Here is a tiny trained network, its code and every weight. The questions are about switching its units off for an input and a class, where a switched-off unit gives its printed mean instead of its output.

import numpy as np


def w(rows, s, z=0):
    codes = np.array(rows[::2]) - 128.0
    scale = np.full(codes.shape[1], s)
    scale[-1] = z or s
    return codes * scale


def norm(h):
    return h / np.sqrt((h * h).mean(-1, keepdims=True) + 1e-5)


def f(y):
    return np.maximum(y, 0)


def log_softmax(a):
    a = a - a.max(-1, keepdims=True)
    return a - np.log(np.exp(a).sum(-1, keepdims=True))


def net(x, mask):
    res = np.array(x, float).reshape(1, 5) / 4 @ E
    u = 0
    for l in range(4):
        y = f(norm(res) @ A[l][:, :-1].T + A[l][:, -1])
        res = res + np.where(mask[u : u + 4], y, B[l][:, -1]) @ B[l][:, :-1]
        u += 4
    return log_softmax(norm(res)[-1] @ U[:, :-1].T + U[:, -1])


A, B = {}, {}
E = w([
[126,128,150,192,108,126,33,210,141],'x0',
[193,238,131,118,122,106,137,209,203],'x1',
[17,200,79,149,159,105,111,44,150],'x2',
[153,171,69,204,32,35,122,106,125],'x3',
[154,63,132,226,102,98,84,255,100],'x4',
],0.0023)
A[0] = w([
[57,164,147,27,48,130,189,168,119,30],'0.n0',
[212,43,182,60,84,94,219,82,68,2],'0.n1',
[69,143,60,252,112,65,104,56,43,126],'0.n2',
[34,66,114,158,157,102,19,160,57,57],'0.n3',
],0.0021,0.00083)
B[0] = w([
[140,158,254,209,150,145,101,126,104,153],'0.n0',
[129,80,16,69,55,156,118,88,135,223],'0.n1',
[134,164,168,92,102,94,138,174,125,251],'0.n2',
[79,159,203,166,70,97,128,201,20,220],'0.n3',
],0.0049,0.0018)
A[1] = w([
[105,60,252,173,166,164,154,109,97,77],'1.n0',
[88,214,86,190,120,89,201,64,179,8],'1.n1',
[153,133,198,67,233,157,123,72,175,22],'1.n2',
[79,240,79,178,131,57,201,78,134,27],'1.n3',
],0.0029,0.0013)
B[1] = w([
[62,151,140,113,124,128,131,139,99,205],'1.n0',
[92,116,61,49,145,48,119,120,89,222],'1.n1',
[52,97,136,90,95,137,102,153,212,195],'1.n2',
[154,116,99,99,158,67,3,113,98,250],'1.n3',
],0.005,0.0019)
A[2] = w([
[214,7,131,79,96,166,241,54,80,2],'2.n0',
[251,112,40,60,133,202,207,51,105,18],'2.n1',
[163,56,98,3,138,220,140,135,136,240],'2.n2',
[174,90,172,70,191,67,85,126,117,99],'2.n3',
],0.0025,0.00067)
B[2] = w([
[151,74,102,214,4,95,218,73,209,222],'2.n0',
[81,64,139,219,95,113,138,183,56,208],'2.n1',
[100,167,108,180,74,107,191,72,202,252],'2.n2',
[87,136,32,93,154,3,112,95,153,168],'2.n3',
],0.0049,0.0023)
A[3] = w([
[110,72,152,98,89,121,154,122,196,236],'3.n0',
[77,113,179,103,153,204,126,143,55,146],'3.n1',
[253,172,124,159,139,131,121,199,157,2],'3.n2',
[91,175,88,83,133,125,119,113,163,141],'3.n3',
],0.0049,0.00061)
B[3] = w([
[164,187,140,183,97,185,216,56,128,253],'3.n0',
[84,86,252,177,245,238,181,150,91,207],'3.n1',
[223,33,68,129,207,205,44,144,158,234],'3.n2',
[158,124,127,2,215,146,116,99,150,231],'3.n3',
],0.0044,0.0027)
U = w([
[160,95,67,200,15,151,242,76,134,210],'0',
[123,181,34,30,172,40,56,80,105,212],'1',
[112,176,155,50,175,206,189,85,202,84],'2',
[111,181,120,187,59,65,100,189,63,7],'3',
[254,71,72,155,172,178,47,214,156,135],'4',
[49,85,212,167,184,196,136,190,34,94],'5',
],0.0071,0.0014)

Each question gives the input, the list of numbers given to net, and the class t.
The units are the neurons (one row each of A and B). Each row of codes is followed by its name. A weight is (code - 128) times the scale printed after its matrix; where a second scale follows, it is the last column's (A, B and U).
mask holds one flag per neuron, layer by layer. A switched-off neuron (its flag False) gives its mean, the last column of its row in B, instead of its output. The means were averaged over made-up inputs and are rounded, as every weight is.
A unit's drop is (log p(t) with every unit on - log p(t) with that unit switched off) / (log p(t) with every unit on - log p(t) with every unit switched off).
The circuit of an input: a set's keep is (log p(t) with only the set's units on - log p(t) with every unit switched off) / (log p(t) with every unit on - log p(t) with every unit switched off). Starting from the 12 units with the biggest drops (on a tie, the unit counted first), units are removed one at a time, each time the one whose removal leaves the highest keep (on an exact tie, the one counted first), for as long as the keep stays at least 0.8.
units of the circuit, in order: the units of the circuit, biggest drop first
unit that matters most: the unit with the biggest drop
top k neurons: the k neurons with the biggest drops, biggest first
k most important neurons of layer l: the k neurons of layer l with the biggest drops, biggest first
drop of u: that unit's drop, to one decimal
input [-6,2,0,2,7], class 4: top 2 neurons => (3.n2; 2.n2)
input [1,-8,-4,-8,-8], class 0: units of the circuit, in order => (2.n0; 2.n2)
input [-4,6,-5,6,7], class 4: units of the circuit, in order => (3.n2)
input [3,-7,8,0,2], class 5: units of the circuit, in order => (3.n1; 0.n3; 2.n0)
input [-2,7,4,-4,-4], class 1: top 2 neurons => (1.n3; 1.n1)
input [-7,-5,4,2,1], class 1: top 2 neurons => (1.n3; 0.n2)
input [2,6,-1,8,-3], class 1: top 2 neurons => (1.n1; 1.n3)
input [4,0,-5,-3,-3], class 0: top 2 neurons => (1.n3; 3.n0)
input [4,1,5,8,2], class 1: 2 most important neurons of layer 1 => (1.n3; 1.n1)
input [-3,8,8,-7,6], class 1: top 3 neurons => (3.n1; 3.n0; 2.n0)
input [-5,-7,-3,-5,7], class 0: top 2 neurons => (2.n0; 0.n1)
input [-8,7,-5,-3,-5], class 0: 2 most important neurons of layer 2 => (2.n1; 2.n0)
input [-1,-1,-5,-8,0], class 0: 2 most important neurons of layer 2 => (2.n2; 2.n0)
input [-1,1,-6,-6,-6], class 0: unit that matters most => 0.n1
input [1,1,-3,7,-1], class 4: drop of 2.n0 => 0.1
input [-6,7,7,-3,3], class 1: drop of 1.n3 => 0.1
input [-7,-3,2,-2,-2], class 0: drop of 2.n0 => 0.2
